Below are the code and all the weights of a small trained network. Each question names an input and a target symbol and asks about switching units off, where a switched-off unit gives its printed mean instead of its output.

import numpy as np


def w(rows, s, z=0):
    codes = np.array(rows[::2]) - 128.0
    scale = np.full(codes.shape[1], s)
    scale[-1] = z or s
    return codes * scale


def f(y):
    return y / 2 * (1 + np.tanh(0.7978845608 * (y + 0.044715 * y**3)))


def softmax(a):
    e = np.exp(a - a.max(-1, keepdims=True))
    return e / e.sum(-1, keepdims=True)


def log_softmax(a):
    a = a - a.max(-1, keepdims=True)
    return a - np.log(np.exp(a).sum(-1, keepdims=True))


def net(x, mask):
    ids = ['ΓΔΛΠΨαβεζηθφω'.index(c) for c in x.split()]
    T = len(ids)
    res = E[ids] + P[:T]
    r = res
    for j in range(2):
        rows = slice(2 * j, 2 * j + 2)
        q, k, v = (r @ M[0][rows].T for M in (Q, K, V))
        z = softmax(np.where(np.tri(T) > 0, q @ k.T / 2**0.5, -1e9)) @ v
        o = O[0][rows]
        res = res + np.where(mask[j], z, o[:, -1]) @ o[:, :-1]
    y = f(res @ A[0][:, :-1].T + A[0][:, -1])
    res = res + np.where(mask[2:6], y, B[0][:, -1]) @ B[0][:, :-1]
    return log_softmax(res[-1] @ U[:, :-1].T + U[:, -1])


Q, K, V, O, A, B = {}, {}, {}, {}, {}, {}
E = w([
[119,69,94,144],'Γ',
[171,137,194,126],'Δ',
[126,105,223,122],'Λ',
[62,147,219,134],'Π',
[150,250,99,169],'Ψ',
[98,83,109,196],'α',
[50,166,161,176],'β',
[98,148,124,66],'ε',
[55,54,103,212],'ζ',
[163,136,82,202],'η',
[44,125,126,99],'θ',
[253,164,78,169],'φ',
[191,123,110,84],'ω',
],0.016)
P = w([
[91,134,255,85],'0',
[72,137,211,90],'1',
[69,136,181,111],'2',
[74,130,155,124],'3',
[77,117,141,145],'4',
[69,108,139,153],'5',
[62,97,159,166],'6',
],0.0044)
Q[0] = w([
[50,183,39,143],'head 1',
[72,217,85,52],'head 1',
[3,181,154,196],'head 2',
[165,242,210,206],'head 2',
],0.023)
K[0] = w([
[167,210,44,76],'head 1',
[65,250,149,57],'head 1',
[34,96,122,231],'head 2',
[145,235,169,223],'head 2',
],0.023)
V[0] = w([
[84,135,150,163],'head 1',
[121,218,56,132],'head 1',
[102,76,124,136],'head 2',
[90,111,55,9],'head 2',
],0.015)
O[0] = w([
[72,210,153,112,198],'head 1',
[124,56,219,174,127],'head 1',
[88,210,158,113,172],'head 2',
[145,148,253,227,2],'head 2',
],0.011,0.0069)
A[0] = w([
[95,166,107,210,73],'neuron 1',
[251,173,144,70,106],'neuron 2',
[117,93,170,102,2],'neuron 3',
[233,198,77,161,78],'neuron 4',
],0.017,0.01)
B[0] = w([
[95,153,76,195,206],'neuron 1',
[133,252,141,166,254],'neuron 2',
[156,117,14,51,124],'neuron 3',
[130,44,145,140,227],'neuron 4',
],0.025,0.0039)
U = w([
[154,141,184,138,130],'Γ',
[121,111,117,139,131],'Δ',
[182,100,45,90,206],'Λ',
[195,165,84,88,96],'Π',
[121,53,255,123,248],'Ψ',
[69,124,180,47,134],'α',
[74,107,168,167,130],'β',
[199,112,93,183,81],'ε',
[146,124,123,127,62],'ζ',
[116,119,104,155,66],'η',
[97,126,75,158,1],'θ',
[131,117,163,78,192],'φ',
[136,119,117,130,97],'ω',
],0.011,0.0086)

Each question gives the input, a string of symbols that net reads in full, and the target symbol t.
The units are the heads (2 rows each of Q, K, V and O) and the neurons (one row each of A and B). Each row of codes is followed by its name. A weight is (code - 128) times the scale printed after its matrix; where a second scale follows, it is the last column's (O, A, B and U).
mask holds one flag per unit, heads first, then neurons. A switched-off unit (its flag False) gives its mean, the last column of its rows in O or B, instead of its output. The means were averaged over made-up inputs and are rounded, as every weight is.
A unit's drop is (log p(t) with every unit on - log p(t) with that unit switched off) / (log p(t) with every unit on - log p(t) with every unit switched off).
The circuit of an input: a set's keep is (log p(t) with only the set's units on - log p(t) with every unit switched off) / (log p(t) with every unit on - log p(t) with every unit switched off). Starting from all 6 units, units are removed one at a time, each time the one whose removal leaves the highest keep (on an exact tie, the one counted first), for as long as the keep stays at least 0.8.
units of the circuit, in order: the units of the circuit, biggest drop first
top k neurons: the k neurons with the biggest drops, biggest first
heads that matter: for each layer, one digit per head in row order, 1 if its drop is at least 0.15 and else 0, layers parted by /
drop of u: that unit's drop, to one decimal
input Γ ω Π β ζ α, target θ: units of the circuit, in order -> (neuron 1; head 1; head 2)
input Λ α φ ζ φ Γ, target Ψ: units of the circuit, in order -> (head 1; head 2)
input φ η ζ Λ, target α: units of the circuit, in order -> (head 1; neuron 1; head 2)
input ζ Δ Λ, target α: units of the circuit, in order -> (head 2; head 1)
input ε ε η η η, target Λ: units of the circuit, in order -> (head 2)
input ω Γ Γ α, target Λ: heads that matter -> 10
input φ Λ θ φ η Ψ Λ, target Λ: heads that matter -> 01
input η η ε, target Ψ: heads that matter -> 01
input η Π Λ ζ ω, target Γ: top 2 neurons -> (neuron 2; neuron 4)
input Δ ζ Γ α, target θ: units of the circuit, in order -> (neuron 1; head 2; head 1)
input Δ φ α, target Ψ: top 3 neurons -> (neuron 1; neuron 2; neuron 3)
input ζ Γ ζ ε η Γ, target β: top 2 neurons -> (neuron 1; neuron 3)
input φ Λ φ Δ β, target Ψ: drop of head 1 -> 1.3
input Λ η φ Ψ Δ ε, target Λ: drop of neuron 3 -> 7.7
input θ η β η θ φ β, target Ψ: units of the circuit, in order -> (head 1)
input ζ ε Ψ, target Ψ: drop of head 1 -> 0.3
